Below are the code and all the weights of a small trained network. Each question names an input and a class and asks about switching units off, where a switched-off unit gives its printed mean instead of its output.

import numpy as np


def w(rows, s, z=0):
    codes = np.array(rows[::2]) - 128.0
    scale = np.full(codes.shape[1], s)
    scale[-1] = z or s
    return codes * scale


def f(y):
    return y / 2 * (1 + np.tanh(0.7978845608 * (y + 0.044715 * y**3)))


def log_softmax(a):
    a = a - a.max(-1, keepdims=True)
    return a - np.log(np.exp(a).sum(-1, keepdims=True))


def net(x, mask):
    res = np.array(x, float).reshape(1, 8) / 4 @ E
    y = f(res @ A[0][:, :-1].T + A[0][:, -1])
    res = res + np.where(mask, y, B[0][:, -1]) @ B[0][:, :-1]
    return log_softmax(res[-1] @ U[:, :-1].T + U[:, -1])


A, B = {}, {}
E = w([
[164,70,118,63,99,73,177,170,220],'x0',
[136,137,137,121,130,128,130,123,128],'x1',
[127,130,128,125,131,129,128,123,131],'x2',
[133,132,135,123,132,129,129,122,132],'x3',
[191,181,96,87,145,204,73,231,145],'x4',
[100,216,194,197,29,116,153,195,169],'x5',
[68,69,204,109,127,110,1,157,145],'x6',
[44,116,132,148,196,180,171,139,226],'x7',
],0.0068)
A[0] = w([
[158,183,88,95,149,187,112,221,126,103],'N0',
[190,74,108,69,96,67,190,155,190,152],'N1',
[116,181,171,155,47,130,143,146,147,92],'N2',
[100,188,161,166,74,103,143,182,135,95],'N3',
[103,181,134,207,173,208,93,81,63,142],'N4',
[82,93,173,170,120,74,189,67,121,91],'N5',
[221,127,112,108,51,64,79,110,57,144],'N6',
[106,190,177,152,74,106,151,158,137,84],'N7',
[144,167,100,167,141,157,178,106,92,71],'N8',
[64,92,160,145,116,69,171,62,103,77],'N9',
[149,97,61,62,232,124,101,67,97,91],'N10',
[181,182,109,85,149,197,92,191,151,114],'N11',
[209,145,133,89,60,95,87,136,75,128],'N12',
[147,114,127,134,137,106,144,154,139,253],'N13',
[107,184,135,187,154,180,86,76,29,142],'N14',
[67,69,212,124,109,86,3,160,130,107],'N15',
[64,129,111,131,212,175,164,130,212,163],'N16',
[75,117,132,151,112,40,185,54,112,88],'N17',
[76,124,132,137,175,213,152,158,201,130],'N18',
[167,179,84,130,135,101,213,112,131,58],'N19',
[109,195,154,187,73,114,138,165,155,87],'N20',
[177,175,75,172,112,131,218,105,108,47],'N21',
],0.0067,0.0039)
B[0] = w([
[165,112,84,177,87,97,74,74,159,190],'N0',
[60,128,179,68,63,106,115,175,152,213],'N1',
[162,71,155,119,162,159,161,156,90,190],'N2',
[154,50,144,126,141,173,156,160,87,196],'N3',
[78,107,148,72,77,100,100,186,150,231],'N4',
[171,117,102,169,102,101,87,115,180,207],'N5',
[85,200,162,174,191,75,168,142,109,232],'N6',
[168,79,141,137,154,165,136,154,87,185],'N7',
[123,159,122,87,116,158,129,143,161,157],'N8',
[179,103,70,143,113,106,80,117,157,201],'N9',
[173,30,187,129,159,180,161,178,53,223],'N10',
[172,89,93,181,87,82,67,83,150,191],'N11',
[110,154,129,185,179,85,147,111,106,203],'N12',
[100,139,158,115,101,128,127,74,101,191],'N13',
[91,130,155,77,82,103,112,184,167,228],'N14',
[147,217,28,80,180,254,201,84,201,253],'N15',
[96,170,172,161,155,71,145,130,73,229],'N16',
[163,107,98,165,106,123,84,104,165,209],'N17',
[117,165,134,185,160,81,130,105,100,202],'N18',
[129,168,86,73,133,182,123,126,161,174],'N19',
[162,58,159,121,159,158,133,158,63,199],'N20',
[127,163,75,84,156,200,155,115,167,190],'N21',
],0.0086,0.0053)
U = w([
[193,2,166,127,170,181,178,157,55,102],'0',
[136,227,43,76,157,226,185,92,182,112],'1',
[198,103,66,212,64,68,30,83,169,96],'2',
[105,145,146,129,109,113,154,109,113,254],'3',
[84,217,171,202,196,37,179,124,86,97],'4',
[50,121,169,30,26,89,107,186,154,88],'5',
],0.0083,0.0094)

Each question gives the input, the list of numbers given to net, and the class t.
The units are the neurons (one row each of A and B). Each row of codes is followed by its name. A weight is (code - 128) times the scale printed after its matrix; where a second scale follows, it is the last column's (A, B and U).
mask holds one flag per neuron, in row order. A switched-off neuron (its flag False) gives its mean, the last column of its row in B, instead of its output. The means were averaged over made-up inputs and are rounded, as every weight is.
A unit's drop is (log p(t) with every unit on - log p(t) with that unit switched off) / (log p(t) with every unit on - log p(t) with every unit switched off).
The circuit of an input: a set's keep is (log p(t) with only the set's units on - log p(t) with every unit switched off) / (log p(t) with every unit on - log p(t) with every unit switched off). Starting from the 12 units with the biggest drops (on a tie, the unit counted first), units are removed one at a time, each time the one whose removal leaves the highest keep (on an exact tie, the one counted first), for as long as the keep stays at least 0.8.
circuit, biggest first: the units of the circuit, biggest drop first
most important unit: the unit with the biggest drop
k most important neurons: the k neurons with the biggest drops, biggest first
input [2,8,-2,-7,4,-3,6,6], class 1: most important unit	N15
input [-1,5,2,-1,4,1,4,5], class 4: circuit, biggest first	N18, N16
input [-8,1,2,7,2,-6,3,0], class 5: circuit, biggest first	N14, N4
input [-4,4,-1,-8,-8,7,4,7], class 2: 3 most important neurons	N5, N9, N17
input [1,6,0,7,5,-6,-6,8], class 4: 3 most important neurons	N16, N18, N15
input [-7,-6,3,7,-6,-5,-4,-6], class 5: circuit, biggest first	N14, N4
input [0,8,3,3,8,-3,-5,-5], class 2: 2 most important neurons	N11, N0
input [-4,3,-6,-1,7,8,-5,4], class 0: circuit, biggest first	N20, N3
input [-6,-7,6,0,-3,1,1,-8], class 4: 2 most important neurons	N6, N12
input [3,-8,-6,2,-6,4,-7,-4], class 1: 2 most important neurons	N21, N19
input [8,-7,5,-2,-5,-7,-7,-2], class 5: 2 most important neurons	N1, N15
input [-8,-1,-4,0,2,-3,-2,8], class 4: 3 most important neurons	N16, N18, N1
input [-7,4,1,-3,-7,3,-1,6], class 2: circuit, biggest first	N5, N9
input [0,0,-1,7,2,-2,-3,-6], class 4: most important unit	N6
input [7,1,-5,8,1,6,-6,1], class 5: 3 most important neurons	N1, N15, N10
input [7,-2,7,-6,8,7,-3,-6], class 2: 2 most important neurons	N0, N11
input [-3,-5,-3,0,7,8,0,8], class 0: 4 most important neurons	N20, N3, N2, N7
input [-6,6,7,-6,2,-7,-5,2], class 0: 2 most important neurons	N10, N15
input [-8,-7,2,-6,-3,-4,2,7], class 5: 3 most important neurons	N4, N14, N6
input [8,5,4,-7,-2,-3,1,-4], class 5: circuit, biggest first	N1
input [-7,-6,1,-5,6,-4,1,0], class 5: circuit, biggest first	N4, N14
input [-3,-2,-2,0,-4,-1,-6,-1], class 1: circuit, biggest first	N21, N19
input [-3,-7,-4,5,8,-2,-2,8], class 2: circuit, biggest first	N11, N0
input [-6,4,0,6,5,-1,3,3], class 5: circuit, biggest first	N4, N14
